Here is a tiny trained network, its code and every weight. The questions are about switching its units off for an input and a class, where a switched-off unit gives its printed mean instead of its output.

import numpy as np


def w(rows, s, z=0):
    codes = np.array(rows[::2]) - 128.0
    scale = np.full(codes.shape[1], s)
    scale[-1] = z or s
    return codes * scale


def f(y):
    return np.maximum(y, 0)


def log_softmax(a):
    a = a - a.max(-1, keepdims=True)
    return a - np.log(np.exp(a).sum(-1, keepdims=True))


def net(x, mask):
    res = np.array(x, float).reshape(1, 2) / 4 @ E
    y = f(res @ A[0][:, :-1].T + A[0][:, -1])
    res = res + np.where(mask, y, B[0][:, -1]) @ B[0][:, :-1]
    return log_softmax(res[-1] @ U[:, :-1].T + U[:, -1])


A, B = {}, {}
E = w([
[101,226,120,80,123,198,61,254],'x0',
[205,162,25,51,95,162,239,128],'x1',
],0.0069)
A[0] = w([
[138,73,135,166,136,102,152,71,94],'N0',
[130,134,117,125,124,138,157,128,204],'N1',
[109,159,131,109,138,170,72,196,102],'N2',
[137,87,147,176,136,115,134,48,94],'N3',
[126,109,136,143,144,103,133,88,104],'N4',
[124,144,133,140,131,162,65,160,107],'N5',
[119,134,140,145,125,119,105,127,254],'N6',
[137,151,145,124,139,150,97,161,107],'N7',
[86,102,199,180,133,93,2,121,83],'N8',
[122,151,120,109,120,153,91,153,123],'N9',
[121,109,142,144,158,116,79,132,84],'N10',
[138,134,98,87,117,142,186,128,96],'N11',
[132,98,151,147,106,116,152,73,93],'N12',
[120,113,130,156,120,117,156,74,143],'N13',
[130,129,118,135,123,141,126,124,119],'N14',
[118,153,128,117,119,153,98,169,104],'N15',
[129,138,121,124,105,161,94,177,105],'N16',
[174,147,66,67,131,144,220,141,84],'N17',
[98,107,172,193,130,104,43,119,148],'N18',
[129,163,128,105,134,144,137,159,101],'N19',
],0.0099,0.0083)
B[0] = w([
[103,150,115,151,113,65,105,176,194],'N0',
[135,81,66,142,179,187,87,162,214],'N1',
[114,126,121,145,121,35,130,136,208],'N2',
[114,148,119,149,127,41,128,142,196],'N3',
[120,139,116,140,128,83,127,139,162],'N4',
[110,147,105,162,126,73,134,140,175],'N5',
[171,7,46,62,225,184,57,188,254],'N6',
[120,133,132,146,124,82,127,130,164],'N7',
[123,173,75,207,89,177,204,92,230],'N8',
[130,118,107,147,129,83,112,136,178],'N9',
[125,149,119,158,102,138,159,113,153],'N10',
[132,154,84,182,119,144,149,104,184],'N11',
[113,149,125,153,126,73,117,146,172],'N12',
[124,127,101,133,136,99,93,172,190],'N13',
[118,127,134,125,115,139,128,143,130],'N14',
[122,138,130,142,125,73,125,135,175],'N15',
[121,134,129,142,111,73,119,128,175],'N16',
[118,156,50,234,100,153,176,100,235],'N17',
[157,138,55,154,126,193,155,109,229],'N18',
[115,129,110,179,132,86,135,127,165],'N19',
],0.019,0.0079)
U = w([
[144,157,105,168,83,181,193,101,138],'0',
[94,134,136,138,122,11,92,164,51],'1',
[180,60,130,80,167,184,85,154,251],'2',
[126,143,168,116,96,129,140,115,75],'3',
],0.011,0.0028)

Each question gives the input, the list of numbers given to net, and the class t.
The units are the neurons (one row each of A and B). Each row of codes is followed by its name. A weight is (code - 128) times the scale printed after its matrix; where a second scale follows, it is the last column's (A, B and U).
mask holds one flag per neuron, in row order. A switched-off neuron (its flag False) gives its mean, the last column of its row in B, instead of its output. The means were averaged over made-up inputs and are rounded, as every weight is.
A unit's drop is (log p(t) with every unit on - log p(t) with that unit switched off) / (log p(t) with every unit on - log p(t) with every unit switched off).
The circuit of an input: a set's keep is (log p(t) with only the set's units on - log p(t) with every unit switched off) / (log p(t) with every unit on - log p(t) with every unit switched off). Starting from the 12 units with the biggest drops (on a tie, the unit counted first), units are removed one at a time, each time the one whose removal leaves the highest keep (on an exact tie, the one counted first), for as long as the keep stays at least 0.8.
units of the circuit, in order: the units of the circuit, biggest drop first
top k neurons: the k neurons with the biggest drops, biggest first
drop of u: that unit's drop, to one decimal
input [3,3], class 2: units of the circuit, in order => N8, N3
input [-4,-5], class 0: top neuron => N8
input [-7,-8], class 0: top 2 neurons => N8, N18
input [-4,3], class 1: top 3 neurons => N8, N18, N6
input [3,-1], class 2: units of the circuit, in order => N3, N0, N17
input [2,-3], class 2: top 2 neurons => N17, N6
input [-8,-8], class 0: top 4 neurons => N8, N18, N2, N10
input [4,2], class 1: top 2 neurons => N18, N2
input [4,3], class 1: top 4 neurons => N8, N18, N2, N6
input [-7,-7], class 0: top 3 neurons => N8, N18, N2
input [5,-5], class 0: drop of N10 => 0.1
input [6,5], class 1: drop of N18 => 0.7
input [4,-7], class 0: drop of N8 => 0.6
input [3,-6], class 0: units of the circuit, in order => N8
